Below are the code and all the weights of a small trained network. Each question names an input and a target symbol and asks about switching units off, where a switched-off unit gives its printed mean instead of its output.

import numpy as np


def w(rows, s, z=0):
    codes = np.array(rows[::2]) - 128.0
    scale = np.full(codes.shape[1], s)
    scale[-1] = z or s
    return codes * scale


def f(y):
    return np.maximum(y, 0)


def softmax(a):
    e = np.exp(a - a.max(-1, keepdims=True))
    return e / e.sum(-1, keepdims=True)


def log_softmax(a):
    a = a - a.max(-1, keepdims=True)
    return a - np.log(np.exp(a).sum(-1, keepdims=True))


def net(x, mask):
    ids = ['αβγλπσψ'.index(c) for c in x.split()]
    T = len(ids)
    res = E[ids] + P[:T]
    u = 0
    for l in range(2):
        r = res
        for j in range(2):
            rows = slice(2 * j, 2 * j + 2)
            q, k, v = (r @ M[l][rows].T for M in (Q, K, V))
            z = softmax(np.where(np.tri(T) > 0, q @ k.T / 2**0.5, -1e9)) @ v
            o = O[l][rows]
            res = res + np.where(mask[u + j], z, o[:, -1]) @ o[:, :-1]
        u += 2
        y = f(res @ A[l][:, :-1].T + A[l][:, -1])
        res = res + np.where(mask[u : u + 8], y, B[l][:, -1]) @ B[l][:, :-1]
        u += 8
    return log_softmax(res[-1] @ U[:, :-1].T + U[:, -1])


Q, K, V, O, A, B = {}, {}, {}, {}, {}, {}
E = w([
[199,45,174],'α',
[193,2,181],'β',
[103,93,253],'γ',
[184,120,130],'λ',
[103,208,64],'π',
[96,80,111],'σ',
[111,165,54],'ψ',
],0.013)
P = w([
[197,247,82],'0',
[223,111,1],'1',
[71,140,113],'2',
[52,84,145],'3',
[58,66,173],'4',
[73,85,171],'5',
[98,91,192],'6',
[127,95,202],'7',
],0.0055)
Q[0] = w([
[181,47,210],'L0H1',
[35,254,184],'L0H1',
[131,206,172],'L0H2',
[145,132,146],'L0H2',
],0.0088)
K[0] = w([
[215,216,251],'L0H1',
[233,132,56],'L0H1',
[129,93,96],'L0H2',
[129,128,115],'L0H2',
],0.012)
V[0] = w([
[163,134,206],'L0H1',
[32,169,94],'L0H1',
[103,194,233],'L0H2',
[250,196,103],'L0H2',
],0.014)
O[0] = w([
[78,186,88,253],'L0H1',
[161,94,227,28],'L0H1',
[90,175,253,169],'L0H2',
[1,33,64,70],'L0H2',
],0.0094,0.0045)
A[0] = w([
[188,98,146,71],'L0N1',
[191,222,118,120],'L0N2',
[105,191,70,254],'L0N3',
[83,201,176,12],'L0N4',
[168,203,193,15],'L0N5',
[171,56,45,92],'L0N6',
[132,95,142,96],'L0N7',
[254,42,74,23],'L0N8',
],0.0073,0.0041)
B[0] = w([
[78,142,77,136],'L0N1',
[74,97,149,197],'L0N2',
[197,21,252,253],'L0N3',
[117,194,17,211],'L0N4',
[82,39,79,221],'L0N5',
[195,229,96,208],'L0N6',
[145,142,117,133],'L0N7',
[69,108,222,171],'L0N8',
],0.011,0.0045)
Q[1] = w([
[95,116,252],'L1H1',
[91,95,142],'L1H1',
[122,103,84],'L1H2',
[158,96,134],'L1H2',
],0.034)
K[1] = w([
[119,253,156],'L1H1',
[91,140,185],'L1H1',
[89,119,181],'L1H2',
[78,89,123],'L1H2',
],0.025)
V[1] = w([
[50,51,94],'L1H1',
[98,203,56],'L1H1',
[220,146,247],'L1H2',
[186,95,65],'L1H2',
],0.015)
O[1] = w([
[205,90,190,254],'L1H1',
[194,217,94,125],'L1H1',
[17,253,73,104],'L1H2',
[193,153,37,206],'L1H2',
],0.011,0.0054)
A[1] = w([
[112,220,167,116],'L1N1',
[111,124,87,253],'L1N2',
[83,129,189,105],'L1N3',
[156,178,139,244],'L1N4',
[7,68,78,178],'L1N5',
[49,133,166,89],'L1N6',
[105,178,131,61],'L1N7',
[141,200,157,148],'L1N8',
],0.012,0.0055)
B[1] = w([
[166,214,120,251],'L1N1',
[4,49,79,210],'L1N2',
[186,130,76,222],'L1N3',
[33,60,125,250],'L1N4',
[190,205,224,254],'L1N5',
[104,35,108,208],'L1N6',
[142,31,161,182],'L1N7',
[83,208,147,227],'L1N8',
],0.013,0.007)
U = w([
[122,69,253,175],'α',
[34,75,177,253],'β',
[75,66,61,49],'γ',
[216,204,132,104],'λ',
[197,120,55,131],'π',
[253,144,105,31],'σ',
[163,94,103,80],'ψ',
],0.0056,0.0043)

Each question gives the input, a string of symbols that net reads in full, and the target symbol t.
The units are the heads (2 rows each of Q, K, V and O) and the neurons (one row each of A and B). Each row of codes is followed by its name. A weight is (code - 128) times the scale printed after its matrix; where a second scale follows, it is the last column's (O, A, B and U).
mask holds one flag per unit, layer by layer, with each layer's heads first. A switched-off unit (its flag False) gives its mean, the last column of its rows in O or B, instead of its output. The means were averaged over made-up inputs and are rounded, as every weight is.
A unit's drop is (log p(t) with every unit on - log p(t) with that unit switched off) / (log p(t) with every unit on - log p(t) with every unit switched off).
The circuit of an input: a set's keep is (log p(t) with only the set's units on - log p(t) with every unit switched off) / (log p(t) with every unit on - log p(t) with every unit switched off). Starting from the 12 units with the biggest drops (on a tie, the unit counted first), units are removed one at a time, each time the one whose removal leaves the highest keep (on an exact tie, the one counted first), for as long as the keep stays at least 0.8.
circuit, biggest first: the units of the circuit, biggest drop first
most important unit: the unit with the biggest drop
top k neurons: the k neurons with the biggest drops, biggest first
k most important neurons of layer l: the k neurons of layer l with the biggest drops, biggest first
heads that matter: for each layer, one digit per head in row order, 1 if its drop is at least 0.15 and else 0, layers parted by /
input β α π, target γ: top 4 neurons -> [L0N6, L0N3, L0N5, L1N2]
input γ γ α, target λ: circuit, biggest first -> [L0H2, L1N1, L1H2]
input γ γ β σ α, target λ: heads that matter -> 11 / 11
input γ γ ψ λ α α λ σ, target λ: circuit, biggest first -> [L0N5, L1H1, L1N1, L1H2]
input σ π γ β ψ γ λ, target β: top 2 neurons -> [L0N8, L0N3]
input β σ σ, target γ: most important unit -> L0H2
input σ γ γ α α α, target β: heads that matter -> 01 / 01
input λ λ γ α λ γ, target σ: heads that matter -> 01 / 01
input β γ π ψ, target α: 2 most important neurons of layer 0 -> [L0N6, L0N4]
input β γ σ λ γ β, target γ: 2 most important neurons of layer 0 -> [L0N3, L0N5]
input π ψ γ γ λ π, target α: 2 most important neurons of layer 1 -> [L1N3, L1N1]
input λ α σ α, target σ: circuit, biggest first -> [L0H2, L0N6, L1H2]
input γ γ α π γ α β γ, target λ: top 2 neurons -> [L1N1, L0N4]
input γ σ α γ γ γ ψ, target λ: most important unit -> L0N4
input α α α, target π: circuit, biggest first -> [L0H2, L0N6, L1H2, L1N5]
input λ β π, target σ: circuit, biggest first -> [L0H2, L0N6, L1H2]
input α λ σ σ σ β α, target π: circuit, biggest first -> [L0H2, L0N6, L1N5, L1H1]
input α β γ λ, target α: circuit, biggest first -> [L0H2, L0H1, L1H2]
input γ π γ σ, target λ: heads that matter -> 01 / 10
input γ ψ ψ λ, target α: most important unit -> L0N5
input λ ψ γ γ ψ, target σ: circuit, biggest first -> [L0H2, L1H2, L0N5, L0N6]
input γ β λ γ ψ, target λ: circuit, biggest first -> [L0N4, L1H1, L0H2, L0N3]
input α λ π λ, target π: heads that matter -> 11 / 01
input σ σ σ σ β λ, target β: heads that matter -> 01 / 01
input γ σ γ λ, target λ: top 3 neurons -> [L0N4, L0N5, L1N1]
input γ σ α ψ γ σ π, target λ: top 4 neurons -> [L0N4, L1N1, L0N5, L1N2]
input γ σ γ π, target λ: top 4 neurons -> [L0N4, L0N5, L1N1, L0N3]
input λ γ γ α, target σ: circuit, biggest first -> [L0H2, L1H2, L1N2, L1N4]
